Below is a small trained network, with its code and all its weights. Each question gives an input and a class and asks what happens when units are switched off, that is, made to give their printed mean instead of their output.

import numpy as np


def w(rows, s, z=0):
    codes = np.array(rows[::2]) - 128.0
    scale = np.full(codes.shape[1], s)
    scale[-1] = z or s
    return codes * scale


def f(y):
    return y / 2 * (1 + np.tanh(0.7978845608 * (y + 0.044715 * y**3)))


def log_softmax(a):
    a = a - a.max(-1, keepdims=True)
    return a - np.log(np.exp(a).sum(-1, keepdims=True))


def net(x, mask):
    res = np.array(x, float).reshape(1, 4) / 4 @ E
    y = f(res @ A[0][:, :-1].T + A[0][:, -1])
    res = res + np.where(mask, y, B[0][:, -1]) @ B[0][:, :-1]
    return log_softmax(res[-1] @ U[:, :-1].T + U[:, -1])


A, B = {}, {}
E = w([
[90,147,145,104,6,134,93,176,203,160],'x0',
[118,136,163,111,75,121,177,117,48,226],'x1',
[194,152,166,105,153,150,145,200,105,96],'x2',
[51,188,101,154,140,173,165,167,102,79],'x3',
],0.016)
A[0] = w([
[228,79,165,61,112,89,140,112,165,104,127],'neuron 0',
[66,139,92,194,109,169,123,61,74,99,22],'neuron 1',
[140,137,116,134,209,212,237,207,20,36,144],'neuron 2',
[195,23,92,175,112,69,2,91,190,113,158],'neuron 3',
[139,59,233,14,62,115,133,237,93,184,146],'neuron 4',
[143,168,131,166,83,144,109,153,131,155,78],'neuron 5',
[144,194,136,123,142,200,110,251,213,7,129],'neuron 6',
[227,130,219,133,96,145,176,172,66,170,84],'neuron 7',
[110,153,100,194,168,189,127,188,110,85,1],'neuron 8',
[136,112,149,116,149,61,158,38,64,215,144],'neuron 9',
[128,76,97,215,196,75,143,104,91,138,117],'neuron 10',
[109,28,77,151,203,25,165,83,62,95,128],'neuron 11',
],0.0099,0.0094)
B[0] = w([
[248,160,227,113,153,167,28,96,136,73,193],'neuron 0',
[183,141,137,129,117,102,98,170,134,145,162],'neuron 1',
[155,170,197,96,164,154,71,183,65,26,252],'neuron 2',
[190,136,168,145,156,127,113,108,140,90,235],'neuron 3',
[102,110,134,172,71,146,170,139,173,157,220],'neuron 4',
[83,174,76,140,166,26,113,113,165,128,144],'neuron 5',
[135,195,142,88,174,55,95,130,82,43,236],'neuron 6',
[137,115,107,114,138,123,99,20,206,126,192],'neuron 7',
[163,139,123,64,154,120,92,128,155,157,166],'neuron 8',
[166,155,158,122,162,141,72,140,67,72,220],'neuron 9',
[108,123,98,125,91,141,114,109,180,156,201],'neuron 10',
[109,71,78,141,98,82,210,135,147,188,231],'neuron 11',
],0.013,0.021)
U = w([
[174,146,155,138,207,145,118,161,80,74,211],'0',
[164,79,134,144,103,140,130,110,185,207,47],'1',
[30,134,84,134,33,119,165,167,167,246,2],'2',
],0.013,0.0038)

Each question gives the input, the list of numbers given to net, and the class t.
The units are the neurons (one row each of A and B). Each row of codes is followed by its name. A weight is (code - 128) times the scale printed after its matrix; where a second scale follows, it is the last column's (A, B and U).
mask holds one flag per neuron, in row order. A switched-off neuron (its flag False) gives its mean, the last column of its row in B, instead of its output. The means were averaged over made-up inputs and are rounded, as every weight is.
A unit's drop is (log p(t) with every unit on - log p(t) with that unit switched off) / (log p(t) with every unit on - log p(t) with every unit switched off).
The circuit of an input: a set's keep is (log p(t) with only the set's units on - log p(t) with every unit switched off) / (log p(t) with every unit on - log p(t) with every unit switched off). Starting from all 12 units, units are removed one at a time, each time the one whose removal leaves the highest keep (on an exact tie, the one counted first), for as long as the keep stays at least 0.8.
units of the circuit, in order: the units of the circuit, biggest drop first
k most important neurons: the k neurons with the biggest drops, biggest first
drop of u: that unit's drop, to one decimal
input [8,8,6,-3], class 2: units of the circuit, in order -> [neuron 4]
input [3,7,-7,2], class 2: 3 most important neurons -> [neuron 2; neuron 6; neuron 0]
input [5,4,-1,-8], class 1: 2 most important neurons -> [neuron 4; neuron 2]
input [-5,-5,-3,-4], class 1: 3 most important neurons -> [neuron 2; neuron 11; neuron 6]
input [-4,5,-6,-1], class 2: 2 most important neurons -> [neuron 2; neuron 11]
input [-5,5,-4,-4], class 1: 4 most important neurons -> [neuron 2; neuron 11; neuron 6; neuron 10]
input [-2,4,3,-6], class 1: drop of neuron 7 -> 0.3
input [5,7,2,-8], class 1: drop of neuron 4 -> 0.2
input [0,0,-2,0], class 1: 2 most important neurons -> [neuron 2; neuron 6]
input [-3,4,4,-7], class 1: drop of neuron 2 -> 0.6
